Here is a tiny trained network, its code and every weight. The questions are about switching its units off for an input and a class, where a switched-off unit gives its printed mean instead of its output.

import numpy as np


def w(rows, s, z=0):
    codes = np.array(rows[::2]) - 128.0
    scale = np.full(codes.shape[1], s)
    scale[-1] = z or s
    return codes * scale


def f(y):
    return y / 2 * (1 + np.tanh(0.7978845608 * (y + 0.044715 * y**3)))


def log_softmax(a):
    a = a - a.max(-1, keepdims=True)
    return a - np.log(np.exp(a).sum(-1, keepdims=True))


def net(x, mask):
    res = np.array(x, float).reshape(1, 5) / 4 @ E
    y = f(res @ A[0][:, :-1].T + A[0][:, -1])
    res = res + np.where(mask, y, B[0][:, -1]) @ B[0][:, :-1]
    return log_softmax(res[-1] @ U[:, :-1].T + U[:, -1])


A, B = {}, {}
E = w([
[243,109,246,105],'x0',
[128,130,127,128],'x1',
[149,242,2,48],'x2',
[121,207,178,222],'x3',
[130,129,128,128],'x4',
],0.0079)
A[0] = w([
[86,123,88,180,111],'n1',
[163,126,122,162,137],'n2',
[161,180,107,121,101],'n3',
[140,182,144,180,118],'n4',
[61,128,103,150,121],'n5',
[131,116,150,2,131],'n6',
[76,119,85,167,141],'n7',
[127,183,110,108,167],'n8',
[177,111,186,90,122],'n9',
[152,153,101,228,137],'n10',
[89,118,107,142,89],'n11',
[85,70,142,163,125],'n12',
[106,204,123,96,110],'n13',
[130,198,186,158,132],'n14',
[116,170,108,94,98],'n15',
[170,144,166,133,107],'n16',
[160,38,86,116,149],'n17',
[116,97,148,166,106],'n18',
[198,171,171,117,101],'n19',
[135,170,111,119,111],'n20',
[154,149,100,103,119],'n21',
[87,88,103,76,142],'n22',
[81,79,162,128,125],'n23',
[123,116,119,140,255],'n24',
[112,139,119,165,162],'n25',
[191,133,145,115,99],'n26',
[133,81,108,84,144],'n27',
[127,169,125,179,151],'n28',
[175,128,145,123,95],'n29',
[148,190,63,75,109],'n30',
[145,56,86,91,98],'n31',
[46,159,39,136,121],'n32',
[77,132,117,134,122],'n33',
],0.014,0.0069)
B[0] = w([
[182,35,85,57,174],'n1',
[167,115,97,175,145],'n2',
[39,125,143,114,172],'n3',
[100,99,69,231,181],'n4',
[191,69,110,85,179],'n5',
[118,126,116,176,209],'n6',
[187,95,94,92,190],'n7',
[121,157,151,123,197],'n8',
[130,93,96,138,220],'n9',
[101,173,37,193,185],'n10',
[137,43,97,103,143],'n11',
[25,191,189,55,191],'n12',
[41,138,175,154,187],'n13',
[136,131,101,188,204],'n14',
[78,85,184,136,170],'n15',
[165,88,138,111,177],'n16',
[128,218,44,254,197],'n17',
[45,110,243,107,167],'n18',
[170,61,79,71,204],'n19',
[80,93,165,71,160],'n20',
[71,129,204,123,166],'n21',
[159,142,119,190,185],'n22',
[65,168,226,110,184],'n23',
[179,226,158,70,202],'n24',
[179,147,97,139,159],'n25',
[168,42,86,93,173],'n26',
[134,161,109,237,180],'n27',
[119,192,84,174,176],'n28',
[107,58,50,74,156],'n29',
[30,145,165,122,242],'n30',
[66,177,62,201,182],'n31',
[161,110,76,105,255],'n32',
[183,83,110,73,155],'n33',
],0.0059,0.0094)
U = w([
[107,147,109,249,56],'0',
[21,118,218,78,64],'1',
[155,24,112,69,62],'2',
[121,151,155,137,254],'3',
],0.011,0.0076)

Each question gives the input, the list of numbers given to net, and the class t.
The units are the neurons (one row each of A and B). Each row of codes is followed by its name. A weight is (code - 128) times the scale printed after its matrix; where a second scale follows, it is the last column's (A, B and U).
mask holds one flag per neuron, in row order. A switched-off neuron (its flag False) gives its mean, the last column of its row in B, instead of its output. The means were averaged over made-up inputs and are rounded, as every weight is.
A unit's drop is (log p(t) with every unit on - log p(t) with that unit switched off) / (log p(t) with every unit on - log p(t) with every unit switched off).
The circuit of an input: a set's keep is (log p(t) with only the set's units on - log p(t) with every unit switched off) / (log p(t) with every unit on - log p(t) with every unit switched off). Starting from the 12 units with the biggest drops (on a tie, the unit counted first), units are removed one at a time, each time the one whose removal leaves the highest keep (on an exact tie, the one counted first), for as long as the keep stays at least 0.8.
units of the circuit, in order: the units of the circuit, biggest drop first
k most important neurons: the k neurons with the biggest drops, biggest first
drop of u: that unit's drop, to one decimal
input [4,7,8,-7,5], class 1: units of the circuit, in order	[n30]
input [-4,-6,8,7,-1], class 1: units of the circuit, in order	[n30; n20]
input [-5,3,4,-1,4], class 2: units of the circuit, in order	[n32; n17]
input [6,5,-8,-6,-6], class 1: 3 most important neurons	[n12; n23; n18]
input [3,8,-5,-5,-2], class 0: 2 most important neurons	[n17; n27]
input [5,8,-7,-7,2], class 0: 3 most important neurons	[n17; n27; n31]
input [-4,-2,1,3,3], class 2: 2 most important neurons	[n17; n1]
input [-5,-6,6,4,4], class 1: 2 most important neurons	[n30; n13]
input [2,-7,-7,6,1], class 1: 3 most important neurons	[n18; n12; n17]
input [6,7,-8,1,-8], class 1: drop of n12	0.2
input [-5,4,-8,-3,-8], class 1: drop of n12	0.3
input [3,-2,6,5,-4], class 1: drop of n30	0.2
